Below are the code and all the weights of a small trained network. Each question names an input and a target symbol and asks about switching units off, where a switched-off unit gives its printed mean instead of its output.

import numpy as np


def w(rows, s, z=0):
    codes = np.array(rows[::2]) - 128.0
    scale = np.full(codes.shape[1], s)
    scale[-1] = z or s
    return codes * scale


def f(y):
    return np.maximum(y, 0)


def softmax(a):
    e = np.exp(a - a.max(-1, keepdims=True))
    return e / e.sum(-1, keepdims=True)


def log_softmax(a):
    a = a - a.max(-1, keepdims=True)
    return a - np.log(np.exp(a).sum(-1, keepdims=True))


def net(x, mask):
    ids = ['βεζημπστω'.index(c) for c in x.split()]
    T = len(ids)
    res = E[ids] + P[:T]
    r = res
    for j in range(2):
        rows = slice(4 * j, 4 * j + 4)
        q, k, v = (r @ M[0][rows].T for M in (Q, K, V))
        z = softmax(np.where(np.tri(T) > 0, q @ k.T / 4**0.5, -1e9)) @ v
        o = O[0][rows]
        res = res + np.where(mask[j], z, o[:, -1]) @ o[:, :-1]
    y = f(res @ A[0][:, :-1].T + A[0][:, -1])
    res = res + np.where(mask[2:14], y, B[0][:, -1]) @ B[0][:, :-1]
    return log_softmax(res[-1] @ U[:, :-1].T + U[:, -1])


Q, K, V, O, A, B = {}, {}, {}, {}, {}, {}
E = w([
[117,125,209,110,196],'β',
[62,127,113,150,70],'ε',
[107,90,144,114,119],'ζ',
[2,190,131,90,93],'η',
[45,139,156,72,194],'μ',
[80,191,171,209,61],'π',
[152,130,170,213,20],'σ',
[51,215,207,163,139],'τ',
[168,70,169,199,192],'ω',
],0.0082)
P = w([
[185,189,67,42,80],'0',
[93,118,162,107,121],'1',
[163,91,168,105,86],'2',
[114,102,88,76,78],'3',
[106,221,1,66,163],'4',
[203,121,99,53,128],'5',
],0.0086)
Q[0] = w([
[200,173,119,82,117],'head 0',
[87,126,148,174,130],'head 0',
[54,3,241,124,79],'head 0',
[145,111,205,82,92],'head 0',
[83,102,119,112,109],'head 1',
[145,147,119,164,128],'head 1',
[105,170,169,119,151],'head 1',
[107,123,150,115,116],'head 1',
],0.022)
K[0] = w([
[126,55,220,171,106],'head 0',
[110,129,99,131,163],'head 0',
[251,238,20,42,132],'head 0',
[223,135,144,123,108],'head 0',
[97,147,110,122,119],'head 1',
[136,137,148,154,132],'head 1',
[129,177,117,123,160],'head 1',
[153,168,182,83,99],'head 1',
],0.02)
V[0] = w([
[113,7,90,55,72],'head 0',
[194,83,90,165,127],'head 0',
[204,98,188,140,55],'head 0',
[93,125,59,198,30],'head 0',
[160,153,147,62,90],'head 1',
[176,118,129,152,166],'head 1',
[99,99,137,57,136],'head 1',
[173,219,122,129,175],'head 1',
],0.015)
O[0] = w([
[64,193,91,200,177,121],'head 0',
[32,118,76,79,138,64],'head 0',
[25,109,173,71,160,233],'head 0',
[158,201,144,62,251,154],'head 0',
[97,203,147,160,76,252],'head 1',
[95,121,33,94,136,55],'head 1',
[165,131,119,191,104,166],'head 1',
[127,97,138,120,47,143],'head 1',
],0.012,0.0032)
A[0] = w([
[169,2,10,107,218,48],'neuron 0',
[129,13,124,162,200,78],'neuron 1',
[46,119,135,154,130,120],'neuron 2',
[130,125,121,129,130,77],'neuron 3',
[132,173,111,189,137,141],'neuron 4',
[105,92,92,211,93,81],'neuron 5',
[121,120,117,30,132,55],'neuron 6',
[79,198,110,148,180,71],'neuron 7',
[210,168,116,116,180,145],'neuron 8',
[107,68,125,89,108,192],'neuron 9',
[160,177,131,139,175,102],'neuron 10',
[132,49,217,212,214,1],'neuron 11',
],0.0096,0.005)
B[0] = w([
[235,179,21,138,199,159],'neuron 0',
[61,126,163,138,210,159],'neuron 1',
[184,113,22,125,94,236],'neuron 2',
[115,133,139,96,124,128],'neuron 3',
[130,10,106,131,121,213],'neuron 4',
[97,63,193,61,160,203],'neuron 5',
[177,143,166,158,49,188],'neuron 6',
[187,5,145,84,133,221],'neuron 7',
[65,186,193,158,114,253],'neuron 8',
[99,222,112,142,93,228],'neuron 9',
[44,106,120,127,113,224],'neuron 10',
[141,148,115,110,21,170],'neuron 11',
],0.014,0.0055)
U = w([
[47,130,127,88,87,212],'β',
[39,137,113,140,224,255],'ε',
[154,120,59,157,216,197],'ζ',
[72,159,105,249,144,49],'η',
[131,112,116,163,134,34],'μ',
[72,211,157,89,186,85],'π',
[116,135,108,3,162,27],'σ',
[177,172,116,147,133,99],'τ',
[42,184,26,131,134,144],'ω',
],0.0052,0.0064)

Each question gives the input, a string of symbols that net reads in full, and the target symbol t.
The units are the heads (4 rows each of Q, K, V and O) and the neurons (one row each of A and B). Each row of codes is followed by its name. A weight is (code - 128) times the scale printed after its matrix; where a second scale follows, it is the last column's (O, A, B and U).
mask holds one flag per unit, heads first, then neurons. A switched-off unit (its flag False) gives its mean, the last column of its rows in O or B, instead of its output. The means were averaged over made-up inputs and are rounded, as every weight is.
A unit's drop is (log p(t) with every unit on - log p(t) with that unit switched off) / (log p(t) with every unit on - log p(t) with every unit switched off).
The circuit of an input: a set's keep is (log p(t) with only the set's units on - log p(t) with every unit switched off) / (log p(t) with every unit on - log p(t) with every unit switched off). Starting from the 12 units with the biggest drops (on a tie, the unit counted first), units are removed one at a time, each time the one whose removal leaves the highest keep (on an exact tie, the one counted first), for as long as the keep stays at least 0.8.
circuit, biggest first: the units of the circuit, biggest drop first
unit that matters most: the unit with the biggest drop
k most important neurons: the k neurons with the biggest drops, biggest first
which heads matter: for each layer, one digit per head in row order, 1 if its drop is at least 0.15 and else 0, layers parted by /
drop of u: that unit's drop, to one decimal
input τ ε τ σ, target τ: which heads matter	10
input η ω ω ζ, target η: circuit, biggest first	(head 0; neuron 8; head 1)
input ω τ σ ω π, target τ: which heads matter	10
input ε ζ ω τ, target ε: which heads matter	10
input η ω ω ω π ω, target ζ: which heads matter	01
input ω ω ω, target ω: circuit, biggest first	(head 0; neuron 9; head 1; neuron 0)
input ω π ε μ, target ω: circuit, biggest first	(head 0; neuron 2; neuron 9)
input ω ε η, target ω: circuit, biggest first	(head 0; neuron 2; neuron 9)
input ω η μ ζ ε, target η: which heads matter	10
input β ζ ω μ ζ η, target ω: circuit, biggest first	(head 0; neuron 2)
input η π ω τ ε σ, target ω: circuit, biggest first	(head 0; neuron 2; neuron 9; neuron 7)
input ε ε ω ω, target ε: 2 most important neurons	(neuron 8; neuron 10)
input π ε ε ω, target π: circuit, biggest first	(head 0; neuron 8; head 1)
input μ τ ω ζ ε, target τ: circuit, biggest first	(head 0)
input ω ζ ω μ ω, target ζ: unit that matters most	head 1
input σ ε ε, target σ: circuit, biggest first	(head 0; neuron 7)
input ω ω ω ω β, target ω: which heads matter	11
input ω ω β ε, target ω: circuit, biggest first	(head 0; neuron 2; neuron 9)
input ω ω ω β τ π, target ω: 3 most important neurons	(neuron 2; neuron 9; neuron 7)
input ω ω ω τ, target ω: circuit, biggest first	(head 0; neuron 2; neuron 9; neuron 7)
input τ μ ε, target τ: circuit, biggest first	(head 0; neuron 10)
input π ζ μ, target π: circuit, biggest first	(head 0; neuron 8; neuron 4)
input ζ π ω ε π, target π: circuit, biggest first	(head 0; neuron 8; neuron 2)
input ω β τ, target ω: 3 most important neurons	(neuron 2; neuron 7; neuron 9)
input ζ β π η, target ζ: most important neuron	(neuron 7)
input σ π ω π, target σ: 2 most important neurons	(neuron 7; neuron 8)
input σ β ω τ, target σ: most important neuron	(neuron 7)
input η ω ω, target η: drop of neuron 8	0.6
